Below is a small trained network, with its code and all its weights. Each question gives an input and a class and asks what happens when units are switched off, that is, made to give their printed mean instead of their output.

import numpy as np


def w(rows, s, z=0):
    codes = np.array(rows[::2]) - 128.0
    scale = np.full(codes.shape[1], s)
    scale[-1] = z or s
    return codes * scale


def f(y):
    return np.maximum(y, 0)


def log_softmax(a):
    a = a - a.max(-1, keepdims=True)
    return a - np.log(np.exp(a).sum(-1, keepdims=True))


def net(x, mask):
    res = np.array(x, float).reshape(1, 5) / 4 @ E
    y = f(res @ A[0][:, :-1].T + A[0][:, -1])
    res = res + np.where(mask, y, B[0][:, -1]) @ B[0][:, :-1]
    return log_softmax(res[-1] @ U[:, :-1].T + U[:, -1])


A, B = {}, {}
E = w([
[105,65,255,34,72,206],'x0',
[193,195,178,225,32,196],'x1',
[111,188,12,14,18,133],'x2',
[177,252,176,41,205,133],'x3',
[127,127,127,129,128,127],'x4',
],0.0069)
A[0] = w([
[129,165,71,97,61,152,73],'neuron 0',
[147,104,128,121,107,155,1],'neuron 1',
[137,162,80,164,158,98,87],'neuron 2',
[153,184,149,209,28,137,55],'neuron 3',
[140,192,163,154,105,159,28],'neuron 4',
[144,138,95,135,118,114,114],'neuron 5',
[120,102,163,194,167,149,109],'neuron 6',
[116,122,67,173,148,126,110],'neuron 7',
[119,155,139,145,116,150,75],'neuron 8',
[121,83,81,83,152,112,51],'neuron 9',
[146,227,158,83,185,127,47],'neuron 10',
[121,101,111,74,189,144,82],'neuron 11',
[107,146,68,84,52,129,57],'neuron 12',
[142,125,167,165,160,134,50],'neuron 13',
[114,80,108,95,168,106,56],'neuron 14',
[139,160,47,196,144,89,62],'neuron 15',
[142,111,111,113,104,129,121],'neuron 16',
[121,49,221,56,51,147,77],'neuron 17',
[156,104,151,160,151,99,80],'neuron 18',
[93,89,92,102,178,93,76],'neuron 19',
[159,119,86,88,59,117,93],'neuron 20',
[133,101,160,162,137,100,73],'neuron 21',
[88,58,97,184,70,116,23],'neuron 22',
[132,81,163,165,191,134,51],'neuron 23',
[142,141,104,159,131,121,80],'neuron 24',
[132,7,78,175,74,123,56],'neuron 25',
[128,75,119,96,152,85,84],'neuron 26',
],0.016,0.0034)
B[0] = w([
[64,113,142,163,138,52,203],'neuron 0',
[126,142,110,145,121,157,142],'neuron 1',
[100,115,112,105,157,206,185],'neuron 2',
[222,69,87,166,31,168,215],'neuron 3',
[192,127,101,145,76,138,174],'neuron 4',
[98,122,114,127,151,143,155],'neuron 5',
[54,89,154,130,128,59,199],'neuron 6',
[97,141,77,113,168,185,183],'neuron 7',
[160,114,134,133,109,133,146],'neuron 8',
[170,107,124,180,74,122,187],'neuron 9',
[183,224,170,54,164,94,210],'neuron 10',
[185,123,103,170,90,121,186],'neuron 11',
[31,102,174,133,132,53,212],'neuron 12',
[80,113,107,130,128,76,173],'neuron 13',
[169,115,124,170,78,151,183],'neuron 14',
[95,125,156,173,178,224,211],'neuron 15',
[121,118,148,112,130,121,153],'neuron 16',
[91,132,100,163,213,252,249],'neuron 17',
[75,121,149,139,130,91,170],'neuron 18',
[184,86,115,142,63,151,200],'neuron 19',
[68,84,111,79,135,85,192],'neuron 20',
[88,107,103,108,131,79,167],'neuron 21',
[186,227,185,105,124,106,208],'neuron 22',
[36,107,136,118,117,76,198],'neuron 23',
[128,106,109,131,149,151,154],'neuron 24',
[209,201,133,51,163,90,230],'neuron 25',
[156,96,103,129,81,156,181],'neuron 26',
],0.024,0.014)
U = w([
[66,119,111,215,254,243,247],'0',
[32,74,144,192,144,39,2],'1',
[170,78,97,232,61,135,42],'2',
[165,227,162,113,198,102,236],'3',
],0.0076,0.00076)

Each question gives the input, the list of numbers given to net, and the class t.
The units are the neurons (one row each of A and B). Each row of codes is followed by its name. A weight is (code - 128) times the scale printed after its matrix; where a second scale follows, it is the last column's (A, B and U).
mask holds one flag per neuron, in row order. A switched-off neuron (its flag False) gives its mean, the last column of its row in B, instead of its output. The means were averaged over made-up inputs and are rounded, as every weight is.
A unit's drop is (log p(t) with every unit on - log p(t) with that unit switched off) / (log p(t) with every unit on - log p(t) with every unit switched off).
The circuit of an input: a set's keep is (log p(t) with only the set's units on - log p(t) with every unit switched off) / (log p(t) with every unit on - log p(t) with every unit switched off). Starting from the 12 units with the biggest drops (on a tie, the unit counted first), units are removed one at a time, each time the one whose removal leaves the highest keep (on an exact tie, the one counted first), for as long as the keep stays at least 0.8.
circuit, biggest first: the units of the circuit, biggest drop first
top k neurons: the k neurons with the biggest drops, biggest first
drop of u: that unit's drop, to one decimal
input [-5,3,4,-7,-4], class 3: top 3 neurons -> (neuron 25; neuron 22; neuron 17)
input [1,2,3,5,-6], class 3: circuit, biggest first -> (neuron 10)
input [7,-1,7,5,-3], class 0: top 4 neurons -> (neuron 17; neuron 6; neuron 23; neuron 13)
input [-3,2,-1,5,-4], class 3: top 2 neurons -> (neuron 10; neuron 17)
input [-5,6,2,4,-1], class 2: top 2 neurons -> (neuron 3; neuron 17)
input [7,-2,8,2,2], class 1: top 3 neurons -> (neuron 12; neuron 0; neuron 20)
input [3,3,3,-3,4], class 0: top 3 neurons -> (neuron 17; neuron 10; neuron 6)
input [-6,-3,-7,7,-8], class 1: top 2 neurons -> (neuron 17; neuron 25)
input [3,-8,5,7,-4], class 2: top 3 neurons -> (neuron 11; neuron 25; neuron 9)
input [8,8,3,-4,7], class 0: top 2 neurons -> (neuron 17; neuron 19)
input [-7,2,-3,-7,-1], class 0: top 4 neurons -> (neuron 15; neuron 7; neuron 10; neuron 2)
input [-7,4,7,7,-3], class 0: top 2 neurons -> (neuron 15; neuron 2)
input [-4,-2,-8,8,3], class 1: top 3 neurons -> (neuron 23; neuron 25; neuron 6)
input [-3,7,-5,6,-8], class 2: circuit, biggest first -> (neuron 3)
input [1,-3,-3,3,4], class 1: top 4 neurons -> (neuron 25; neuron 3; neuron 22; neuron 17)
input [1,-5,0,7,6], class 3: top 2 neurons -> (neuron 10; neuron 3)
input [-7,4,3,0,4], class 0: drop of neuron 23 -> 0.0
input [-8,5,4,5,-1], class 0: drop of neuron 15 -> 0.1
input [0,-2,-2,1,-1], class 1: drop of neuron 17 -> 3.7
input [3,4,0,-5,4], class 3: circuit, biggest first -> (neuron 25)
input [0,-8,6,-7,-8], class 2: drop of neuron 9 -> 1.0
